Moves between nodes:
at | & ~
z985 | z39 z277
z630 | z165 z748
z305 | z430 z118
z825 | z177 z373
z157 | z502 z888
z537 | z430 z584
z105 | z859 z104
z574 | z234 z835
z781 | z821 z165
z748 | z154 z825
z766 | z54 z685
z165 | z954 z154
z900 | z591 z129
z660 | z859 z574
z888 | z870 z783
z415 | z783 z766
z277 | z118 z68
z960 | z208 z74
z930 | z985 z305
z591 | z99 z512
z771 | z584 z208
z99 | z896 z900
z373 | z93 z165
z512 | z900 z842
z118 | z714 z176
z500 | z842 z870
z572 | z725 z697
z685 | z157 z339
z68 | z104 z413
z177 | z954 z502
z835 | z898 z584
z154 | z630 z177
z244 | z685 z821
z907 | z104 z660
z74 | z574 z572
z413 | z960 z725
z859 | z591 z660
z430 | z208 z208
z129 | z512 z500
z870 | z647 z500
z176 | z51 z960
z725 | z74 z771
z842 | z954 z647
z222 | z373 z930
z584 | z105 z907
z898 | z430 z896
z104 | z500 z835
z783 | z574 z54
z339 | z783 z129
z43 | z898 z591
z647 | z500 z888
z51 | z930 z781
z39 | z51 z930
z821 | z339 z954
z697 | z771 z584
z54 | z43 z157
z896 | z835 z591
z208 | z51 z537
z234 | z660 z898
z954 | z781 z222
z714 | z305 z277
z502 | z825 z985
z93 | z68 z222

The rows follow the links: the fewer symbols apart two nodes are, the more alike their rows tend to be.

Rows of some nodes; one shown again gets a slightly different row:
z647: -38,-23,-17,-5,1,7,0,17,34,11,-8,-40,10,2,16,12,-2,-22,10,-14,15,24,-14,-5,-41,13,-14,-10,10,13,-22,0,-11,-7,16,-12,17,-16,-10,-34,18,-6,-7,-11,17,12,12,39,14,-12,12,22,-17,10,16,-4,-33
z99: 12,13,-12,7,-8,16,-12,-37,11,33,4,6,-19,-1,16,19,20,-49,32,6,-6,33,18,-1,11,-13,-8,15,-2,17,18,6,21,25,-20,16,15,22,-14,-17,13,22,-19,-19,8,-8,2,24,-6,-2,6,12,41,-9,20,26,-3
z660: 18,5,10,-4,-6,27,16,29,-5,-14,32,18,-20,-18,8,28,1,-10,-15,-3,-23,10,11,-11,-5,-16,-37,16,-12,10,7,-1,5,-20,-31,39,-3,-14,-15,19,14,27,18,-8,-14,32,21,5,-22,-13,-10,9,19,-29,13,-34,-12
z930: 18,21,8,-4,9,11,13,-16,-6,-9,-15,12,8,16,-51,-4,19,20,-31,26,37,-5,-4,23,-8,-15,24,-13,-15,-14,-8,20,4,21,12,0,-21,20,12,-5,1,-3,-9,27,1,9,-31,-22,6,3,-34,-13,-32,11,-6,19,19
z572: 22,-2,4,20,-8,-24,23,8,22,-22,4,-27,3,1,11,-5,-27,25,2,-10,-47,-5,-5,-7,51,14,26,9,-3,-7,-8,-23,-9,-5,-19,-14,-14,7,-7,28,-4,-7,27,-9,-10,-16,8,-29,7,3,24,6,0,-7,-32,-9,24
z415: -16,-36,3,26,15,-3,-26,24,-23,-9,-20,24,24,-21,28,-1,-30,4,-1,-10,-10,-17,-23,-30,-23,17,-30,-21,23,-13,24,2,0,-4,29,-5,21,-32,24,-6,-26,-15,-9,-11,-15,-12,17,-2,2,-7,6,0,14,-8,4,2,-24
z960: 38,4,4,22,-4,-13,32,-3,26,-19,-13,-23,6,13,-19,-3,-18,31,-16,3,-31,-8,-10,-4,47,9,36,-3,-12,-15,-10,-11,-6,12,-11,-10,-19,22,0,24,0,-5,20,0,-14,-12,-5,-39,14,1,2,4,-12,-3,-33,7,32
z430: 56,19,7,22,-3,8,28,-8,16,-17,-9,1,-3,9,-35,14,-6,19,-25,21,-20,7,-1,1,39,-15,25,0,-22,-19,1,0,7,24,-19,13,-26,29,-4,21,7,8,12,5,-17,2,-11,-37,2,-4,-16,5,-1,-11,-20,17,28
z154: -37,18,5,-46,0,-29,-15,-17,-35,7,27,11,-18,-2,11,-42,23,6,21,-7,29,-32,22,27,0,0,8,19,6,17,-11,-4,-5,-26,7,-12,-2,-8,0,10,-10,-3,4,17,17,-4,-13,8,-15,18,9,-26,-7,16,3,-21,10
z104: 2,5,5,-7,-12,28,27,33,24,-8,24,-18,-18,-7,-5,31,4,-7,-14,-8,-13,22,4,-5,-14,-9,-21,15,-10,9,-17,-5,-7,-20,-27,29,-5,-15,-25,8,32,24,21,-10,-5,41,18,14,-3,-13,-7,17,-7,-14,15,-35,-16
z373: -31,20,8,-47,4,-21,-11,-16,-34,2,20,10,-15,8,-10,-36,27,12,6,1,37,-29,20,36,-10,-3,15,13,0,8,-17,3,-6,-19,12,-13,-11,-3,1,5,-5,-6,4,26,21,3,-22,9,-11,21,-8,-28,-23,23,-2,-18,14
z835: 29,14,9,6,-12,25,14,15,7,-5,27,11,-21,-11,9,34,-2,-16,-3,-2,-34,21,13,-12,12,-17,-27,19,-12,7,9,-8,9,-8,-44,37,-1,-2,-20,17,23,31,14,-17,-14,21,21,5,-11,-11,-1,14,29,-26,9,-21,-3
z512: -9,3,-18,2,-8,11,-17,-30,21,35,-2,-13,-6,6,18,15,13,-49,35,-2,5,38,8,3,-5,-4,-7,8,3,19,3,3,13,24,-11,1,20,16,-14,-32,19,10,-23,-18,17,-11,5,35,4,-3,13,13,24,2,24,28,-12
z165: -35,16,2,-43,1,-29,-19,-22,-34,7,21,7,-12,3,5,-42,20,9,24,-6,31,-26,20,31,0,5,13,17,3,13,-11,-3,-8,-20,13,-17,-6,-5,1,4,-13,-6,-5,17,20,-10,-16,10,-13,23,8,-26,-11,18,-1,-14,11
z74: 27,-3,3,19,-12,-21,27,13,24,-20,5,-22,3,1,7,-2,-28,23,-3,-12,-53,-5,-6,-11,51,10,26,5,-7,-7,-5,-21,-8,-3,-17,-12,-14,6,-5,31,-4,-7,26,-11,-13,-10,11,-32,3,-1,18,6,2,-10,-31,-12,27
z591: 9,12,-9,6,-7,16,-14,-26,9,31,6,8,-13,0,20,25,18,-47,29,2,-3,36,15,-3,6,-17,-18,13,-1,16,22,4,22,24,-26,20,18,18,-14,-15,18,21,-20,-19,8,-7,3,26,-5,-4,7,12,42,-8,26,24,-9

Each walk starts at a row. The symbols on each line, taken left to right, move it on to the next node.
Answer with the node's row; about right is enough.
-18,-40,0,24,10,2,-21,32,-11,-4,-18,19,25,-16,31,4,-29,-3,3,-8,-14,-3,-22,-33,-29,14,-35,-22,22,-11,19,0,-1,-4,24,-4,24,-28,19,-13,-23,-9,-6,-15,-10,-11,19,10,-1,-9,8,4,14,-6,6,-4,-31
~ & 17,-6,-2,21,1,19,-25,-3,-11,18,1,33,-2,-12,30,23,-3,-41,11,3,-14,19,2,-22,-5,-8,-39,4,10,5,34,8,24,18,-10,21,21,-1,0,-10,-3,15,-17,-23,-7,-10,14,17,-14,-10,0,8,52,-21,20,19,-18
~ ~ ~ -41,-8,-24,-12,-3,4,-7,-9,30,27,-7,-39,2,6,16,7,11,-30,27,-13,19,32,-4,0,-32,7,-7,-4,7,16,-14,-4,-4,1,10,-10,21,-3,-14,-34,21,-2,-19,-13,25,2,6,39,15,-3,15,20,-11,17,23,8,-28
-35,-38,-13,6,3,7,-9,30,14,6,-16,-20,20,-7,21,9,-16,-12,3,-18,5,10,-26,-18,-45,18,-27,-20,17,2,-7,-4,-11,-9,29,-10,20,-28,7,-28,0,-14,-10,-12,6,6,17,24,14,-13,10,15,-13,6,16,-6,-39
~ ~ ~ -31,-38,-3,14,13,-6,-27,23,-22,0,-22,20,24,-17,22,-8,-21,2,2,-9,7,-16,-19,-22,-37,16,-28,-23,25,-10,16,2,-4,-8,32,-12,21,-31,20,-15,-24,-15,-12,-8,-7,-12,10,8,5,-6,7,-2,-1,0,7,2,-31
& ~ 9,18,8,-4,9,16,6,-13,-14,-10,-18,14,8,17,-53,-4,23,20,-33,25,39,-9,-2,16,-17,-17,19,-17,-13,-16,-9,25,2,17,16,1,-20,14,14,-7,-2,1,-8,29,1,15,-28,-15,8,5,-37,-15,-33,14,-4,15,15
-48,7,-7,-37,5,-29,-27,-27,-26,19,4,-3,-7,6,7,-39,21,2,29,-6,39,-21,9,26,-12,7,13,9,13,11,-8,1,-3,-11,25,-23,5,-4,6,-7,-9,-11,-15,14,24,-16,-18,17,-1,19,10,-18,-16,26,7,1,4
~ -24,23,5,-38,3,-16,-4,-23,-24,-3,6,6,-7,19,-34,-28,33,13,-2,10,46,-23,11,32,-14,-7,27,1,-8,3,-18,13,-5,-9,14,-13,-11,9,6,-1,-3,-4,-3,32,15,5,-28,5,-8,19,-17,-26,-32,25,-2,-6,18
& & & 25,17,7,-9,-3,12,41,14,20,-22,2,-17,-2,13,-49,5,12,24,-41,16,10,0,-1,13,2,-12,23,-2,-23,-5,-30,9,-5,-4,-6,10,-28,13,-5,13,7,1,20,20,-4,34,-13,-20,3,-4,-29,-2,-37,4,-13,-14,18
20,16,-4,8,-6,22,-12,-24,9,23,13,14,-22,-1,17,25,14,-43,23,4,-10,33,20,-4,10,-17,-20,19,-3,14,22,4,21,17,-32,26,9,16,-17,-8,19,27,-12,-16,3,-4,7,18,-10,-8,4,12,40,-16,21,16,-5
~ ~ & 1,7,-16,1,-5,10,-17,-34,16,36,0,-5,-10,6,19,18,16,-48,35,2,2,38,13,4,1,-5,-9,10,2,17,16,4,20,27,-13,7,21,18,-16,-25,16,16,-24,-19,15,-16,1,27,0,-3,12,15,33,-3,20,33,-8
~ ~ ~ -38,-24,-18,-3,0,10,3,20,33,13,-9,-40,8,0,11,15,-5,-17,6,-13,13,25,-16,-11,-43,11,-13,-12,11,11,-20,-3,-10,-8,17,-9,17,-14,-8,-31,18,-9,-6,-12,14,11,10,35,17,-12,9,22,-22,10,16,-6,-35
24,14,9,5,7,22,20,-7,5,-14,-19,5,6,16,-59,13,14,19,-40,26,29,5,-7,11,-12,-20,19,-17,-17,-18,-10,21,1,17,6,10,-19,15,7,-6,7,5,-2,25,-5,24,-24,-22,12,-2,-37,-4,-30,8,-2,13,11
~ ~ ~ 27,-2,1,20,-10,-23,27,9,24,-16,2,-28,2,5,2,-4,-27,29,-1,-6,-45,-5,-7,-6,52,15,28,5,-5,-6,-9,-26,-8,-3,-15,-16,-14,8,-7,27,-3,-11,25,-10,-13,-15,9,-28,7,1,21,8,-2,-6,-34,-8,28
& ~ ~ 28,4,5,16,-12,-20,27,9,23,-20,10,-25,-2,-1,5,3,-27,25,-2,-12,-53,-6,-2,-8,48,9,22,8,-7,-4,-5,-23,-9,-10,-26,-10,-14,1,-12,30,3,-3,31,-9,-12,-8,15,-27,3,1,19,8,1,-10,-28,-16,24
21,-8,12,15,-6,16,7,35,-3,-21,19,19,-7,-18,20,24,-21,-2,-11,-10,-47,3,-2,-22,6,-6,-31,8,-3,-3,13,-11,2,-23,-30,27,3,-21,-9,21,2,19,23,-15,-21,17,32,-7,-15,-13,1,7,26,-28,3,-33,-13
& ~ 40,14,5,12,-8,31,0,-2,0,2,17,28,-20,-8,9,34,6,-28,-3,8,-26,23,17,-12,13,-21,-27,16,-8,5,24,2,20,10,-37,38,2,9,-12,7,12,30,1,-16,-13,8,14,3,-14,-10,-4,9,42,-27,18,0,-5
~ & ~ 34,9,7,7,-15,0,35,24,20,-20,22,-12,-12,-7,3,16,-17,10,-11,-6,-50,7,4,-7,35,-5,1,16,-14,2,-3,-18,-3,-13,-36,15,-17,0,-18,32,9,12,32,-10,-17,15,20,-16,-7,-6,7,9,12,-20,-17,-29,15
-33,-18,-19,-6,-5,12,4,13,36,18,-4,-43,5,2,12,15,4,-26,13,-14,11,30,-9,-8,-38,9,-13,-4,5,15,-24,-3,-7,-1,7,-3,18,-10,-14,-30,21,-2,-8,-14,17,15,11,38,14,-13,11,27,-17,11,17,-3,-33
& & & -32,6,3,-25,6,-32,-26,-33,-31,13,-3,6,0,9,-1,-45,15,12,25,2,38,-29,9,23,3,9,23,3,10,2,-2,3,-3,-2,24,-26,0,7,15,-3,-16,-16,-15,21,18,-26,-23,-1,3,25,7,-24,-16,27,-4,8,16
~ ~ ~ -39,13,1,-45,4,-26,-17,-15,-39,8,21,11,-15,-4,6,-43,22,10,14,-2,36,-31,19,27,-12,3,8,14,7,16,-9,0,-6,-25,18,-16,-2,-10,5,5,-14,-11,-2,20,17,-5,-17,12,-14,21,2,-26,-13,20,3,-16,6
38,14,4,16,4,9,23,-13,14,-12,-23,-3,12,20,-48,2,4,27,-33,24,9,-1,-9,8,21,-8,33,-13,-18,-19,-10,9,1,25,3,-1,-22,27,7,6,2,-5,3,19,-7,4,-24,-33,13,0,-22,-2,-26,7,-19,25,26
~ & & 27,16,4,8,8,1,12,-22,1,-8,-22,0,9,17,-47,-9,10,28,-26,24,22,-12,-4,15,16,-10,37,-10,-13,-21,-2,12,3,23,7,-6,-21,26,12,3,0,-8,-5,21,-2,0,-27,-30,12,5,-23,-10,-28,12,-15,26,32
& ~ ~ 31,14,8,8,3,20,18,-7,6,-13,-22,6,11,17,-55,14,13,20,-39,26,28,2,-6,11,-6,-16,21,-18,-20,-18,-7,19,4,22,4,6,-19,18,8,-4,8,4,-2,22,-6,20,-25,-24,14,-5,-33,-2,-30,6,-7,19,16
